Below are the code and all the weights of a small trained network. Each question names an input and a class and asks about switching units off, where a switched-off unit gives its printed mean instead of its output.

import numpy as np


def w(rows, s, z=0):
    codes = np.array(rows[::2]) - 128.0
    scale = np.full(codes.shape[1], s)
    scale[-1] = z or s
    return codes * scale


def norm(h):
    return h / np.sqrt((h * h).mean(-1, keepdims=True) + 1e-5)


def f(y):
    return y / 2 * (1 + np.tanh(0.7978845608 * (y + 0.044715 * y**3)))


def log_softmax(a):
    a = a - a.max(-1, keepdims=True)
    return a - np.log(np.exp(a).sum(-1, keepdims=True))


def net(x, mask):
    res = np.array(x, float).reshape(1, 8) / 4 @ E
    u = 0
    for l in range(3):
        y = f(norm(res) @ A[l][:, :-1].T + A[l][:, -1])
        res = res + np.where(mask[u : u + 15], y, B[l][:, -1]) @ B[l][:, :-1]
        u += 15
    return log_softmax(norm(res)[-1] @ U[:, :-1].T + U[:, -1])


A, B = {}, {}
E = w([
[125,124,133,129,127,128],'x0',
[129,70,170,2,169,223],'x1',
[17,72,72,93,230,31],'x2',
[189,118,48,84,98,98],'x3',
[122,213,114,98,166,141],'x4',
[156,108,78,167,197,187],'x5',
[129,125,129,131,127,129],'x6',
[131,130,130,126,123,129],'x7',
],0.0043)
A[0] = w([
[101,163,82,205,105,104,3],'0.n0',
[187,119,40,113,128,123,111],'0.n1',
[66,126,177,165,126,145,58],'0.n2',
[134,2,128,174,71,116,123],'0.n3',
[105,106,122,81,128,176,50],'0.n4',
[100,116,130,110,176,83,99],'0.n5',
[105,231,83,97,149,143,67],'0.n6',
[133,76,121,160,127,134,139],'0.n7',
[116,112,137,76,131,157,80],'0.n8',
[110,119,90,112,138,186,110],'0.n9',
[136,133,137,127,140,121,147],'0.n10',
[168,118,57,70,75,93,48],'0.n11',
[176,141,169,133,112,137,60],'0.n12',
[96,134,87,134,106,163,112],'0.n13',
[93,120,124,186,154,188,114],'0.n14',
],0.0086,0.0019)
B[0] = w([
[203,103,144,144,138,39,215],'0.n0',
[95,132,197,199,191,161,233],'0.n1',
[83,157,192,136,119,136,163],'0.n2',
[144,247,99,74,178,128,252],'0.n3',
[173,126,132,142,133,69,195],'0.n4',
[138,141,89,168,83,204,211],'0.n5',
[156,219,97,85,156,118,205],'0.n6',
[148,165,112,122,159,137,160],'0.n7',
[165,128,129,147,124,69,196],'0.n8',
[169,117,128,149,155,99,185],'0.n9',
[131,133,126,129,128,125,137],'0.n10',
[61,141,225,161,124,139,219],'0.n11',
[85,123,44,143,122,151,174],'0.n12',
[135,128,128,128,144,133,126],'0.n13',
[131,129,166,183,185,144,184],'0.n14',
],0.014,0.0023)
A[1] = w([
[134,137,122,102,109,111,135],'1.n0',
[173,188,96,88,141,123,123],'1.n1',
[151,110,138,109,95,160,67],'1.n2',
[128,49,177,183,95,137,129],'1.n3',
[210,65,161,112,141,46,138],'1.n4',
[137,77,101,151,159,146,82],'1.n5',
[48,92,96,111,196,79,86],'1.n6',
[82,170,231,166,190,148,69],'1.n7',
[119,118,154,86,146,161,32],'1.n8',
[13,66,33,97,188,74,105],'1.n9',
[66,139,152,54,38,78,95],'1.n10',
[151,65,177,2,180,166,69],'1.n11',
[120,101,140,107,131,130,3],'1.n12',
[177,116,121,136,46,212,51],'1.n13',
[154,67,181,37,158,159,59],'1.n14',
],0.0075,0.0018)
B[1] = w([
[111,155,93,153,179,146,131],'1.n0',
[76,108,93,65,106,127,191],'1.n1',
[131,155,142,167,117,154,115],'1.n2',
[110,214,109,78,161,136,133],'1.n3',
[76,110,39,194,148,90,185],'1.n4',
[141,53,134,131,135,127,129],'1.n5',
[200,186,176,159,72,192,139],'1.n6',
[55,55,166,57,27,106,254],'1.n7',
[138,157,170,142,127,90,122],'1.n8',
[153,182,119,169,3,237,140],'1.n9',
[204,27,151,155,245,180,175],'1.n10',
[135,181,109,179,100,9,165],'1.n11',
[182,180,166,148,141,129,104],'1.n12',
[133,125,103,159,55,172,138],'1.n13',
[143,170,127,195,120,53,146],'1.n14',
],0.012,0.0049)
A[2] = w([
[126,91,94,108,115,124,139],'2.n0',
[133,112,107,114,119,120,110],'2.n1',
[144,123,115,123,120,113,42],'2.n2',
[145,19,93,103,191,164,94],'2.n3',
[82,28,16,94,87,123,167],'2.n4',
[166,73,163,107,251,170,65],'2.n5',
[134,95,102,102,120,114,88],'2.n6',
[101,143,157,127,189,143,111],'2.n7',
[133,120,109,107,113,118,131],'2.n8',
[125,183,105,2,134,110,33],'2.n9',
[130,104,75,147,63,174,77],'2.n10',
[191,171,127,135,68,199,44],'2.n11',
[137,124,117,142,96,163,89],'2.n12',
[139,112,130,68,126,209,9],'2.n13',
[120,72,101,62,132,87,96],'2.n14',
],0.008,0.0015)
B[2] = w([
[90,144,117,174,154,141,146],'2.n0',
[126,152,145,165,158,134,127],'2.n1',
[158,155,169,153,153,119,104],'2.n2',
[47,121,133,182,221,190,230],'2.n3',
[23,241,182,211,187,188,247],'2.n4',
[166,2,116,102,207,204,243],'2.n5',
[109,150,117,183,167,143,128],'2.n6',
[157,74,117,80,117,151,167],'2.n7',
[108,155,139,157,152,136,137],'2.n8',
[115,176,89,51,201,184,254],'2.n9',
[68,138,78,223,125,206,203],'2.n10',
[146,135,74,105,56,224,244],'2.n11',
[131,110,91,144,121,157,145],'2.n12',
[170,158,125,172,110,11,216],'2.n13',
[85,172,96,198,171,204,223],'2.n14',
],0.0091,0.0018)
U = w([
[159,151,87,177,33,224,111],'0',
[159,152,100,202,147,2,101],'1',
[87,124,136,126,156,150,252],'2',
[92,124,135,118,156,152,226],'3',
[83,90,213,92,77,118,73],'4',
[155,38,144,127,208,170,50],'5',
[110,132,117,125,150,134,161],'6',
[128,200,94,43,172,141,15],'7',
],0.0086,0.004)

Each question gives the input, the list of numbers given to net, and the class t.
The units are the neurons (one row each of A and B). Each row of codes is followed by its name. A weight is (code - 128) times the scale printed after its matrix; where a second scale follows, it is the last column's (A, B and U).
mask holds one flag per neuron, layer by layer. A switched-off neuron (its flag False) gives its mean, the last column of its row in B, instead of its output. The means were averaged over made-up inputs and are rounded, as every weight is.
A unit's drop is (log p(t) with every unit on - log p(t) with that unit switched off) / (log p(t) with every unit on - log p(t) with every unit switched off).
The circuit of an input: a set's keep is (log p(t) with only the set's units on - log p(t) with every unit switched off) / (log p(t) with every unit on - log p(t) with every unit switched off). Starting from the 12 units with the biggest drops (on a tie, the unit counted first), units are removed one at a time, each time the one whose removal leaves the highest keep (on an exact tie, the one counted first), for as long as the keep stays at least 0.8.
units of the circuit, in order: the units of the circuit, biggest drop first
top k neurons: the k neurons with the biggest drops, biggest first
top k neurons in layer l: the k neurons of layer l with the biggest drops, biggest first
input [6,5,1,5,0,-7,-5,-4], class 5: units of the circuit, in order	(1.n10)
input [7,7,5,-5,0,4,7,1], class 1: units of the circuit, in order	(0.n1, 1.n11)
input [-4,5,8,-6,3,8,-8,-4], class 0: units of the circuit, in order	(1.n9, 1.n6)
input [-8,-3,-6,5,-1,6,3,2], class 2: top 2 neurons	(0.n1, 0.n5)
input [2,8,5,7,2,-8,6,0], class 1: top 3 neurons in layer 1	(1.n11, 1.n14, 1.n4)
input [1,-1,-5,8,-6,3,1,-7], class 4: units of the circuit, in order	(0.n11, 1.n7)
input [2,8,-7,8,-7,2,4,0], class 1: units of the circuit, in order	(0.n5, 1.n11)
input [0,-6,8,-8,-2,6,8,8], class 0: top 2 neurons in layer 0	(0.n1, 0.n11)
input [-6,-5,6,5,8,-6,-4,-5], class 7: top 3 neurons	(0.n6, 0.n12, 1.n7)
input [5,-2,5,6,1,-7,5,2], class 5: units of the circuit, in order	(1.n10, 0.n14, 1.n11)
input [-6,8,-1,-1,2,-8,-5,-5], class 1: top 2 neurons	(1.n11, 1.n14)
input [1,0,2,-5,1,-8,4,0], class 5: units of the circuit, in order	(1.n10, 0.n1, 0.n14)
input [5,8,5,0,7,3,-5,2], class 1: top 4 neurons	(0.n3, 1.n11, 0.n12, 1.n7)
input [8,2,8,2,5,1,7,7], class 0: top 2 neurons	(1.n9, 0.n3)
input [-6,-2,-4,2,-8,6,5,-1], class 7: units of the circuit, in order	(0.n3)
input [-4,6,6,8,-8,0,-4,-1], class 4: units of the circuit, in order	(0.n11, 0.n1, 1.n7)
input [-5,-4,4,-8,-3,5,1,-3], class 4: top 2 neurons	(0.n2, 1.n7)
input [4,5,4,-8,7,6,4,6], class 4: top 4 neurons in layer 1	(1.n7, 1.n10, 1.n4, 1.n6)
input [-5,4,0,-8,7,8,1,-6], class 4: top 2 neurons in layer 1	(1.n7, 1.n10)
input [2,6,-4,-8,8,8,-1,-7], class 4: units of the circuit, in order	(1.n7)
input [8,8,0,3,-5,-7,-8,0], class 1: top 2 neurons	(1.n11, 1.n14)
input [5,-2,0,1,7,8,5,7], class 5: top 4 neurons	(0.n1, 2.n5, 0.n3, 0.n14)
input [3,-5,-6,2,-1,-7,-5,2], class 5: top 3 neurons in layer 1	(1.n10, 1.n7, 1.n9)
input [2,-5,2,-4,6,-7,-7,-5], class 5: top 4 neurons	(1.n10, 0.n1, 0.n3, 1.n7)
input [1,6,5,-8,8,8,-7,-3], class 4: top 2 neurons	(0.n3, 0.n0)
input [0,7,3,-8,1,7,-5,-3], class 4: top 4 neurons in layer 1	(1.n7, 1.n10, 1.n11, 1.n14)
input [3,1,8,8,2,1,-6,0], class 0: units of the circuit, in order	(1.n9)
input [0,-4,7,-5,8,-1,-4,-1], class 7: top 2 neurons in layer 0	(0.n6, 0.n12)
input [-2,-8,-7,-2,5,6,0,7], class 1: top 2 neurons in layer 0	(0.n0, 0.n5)
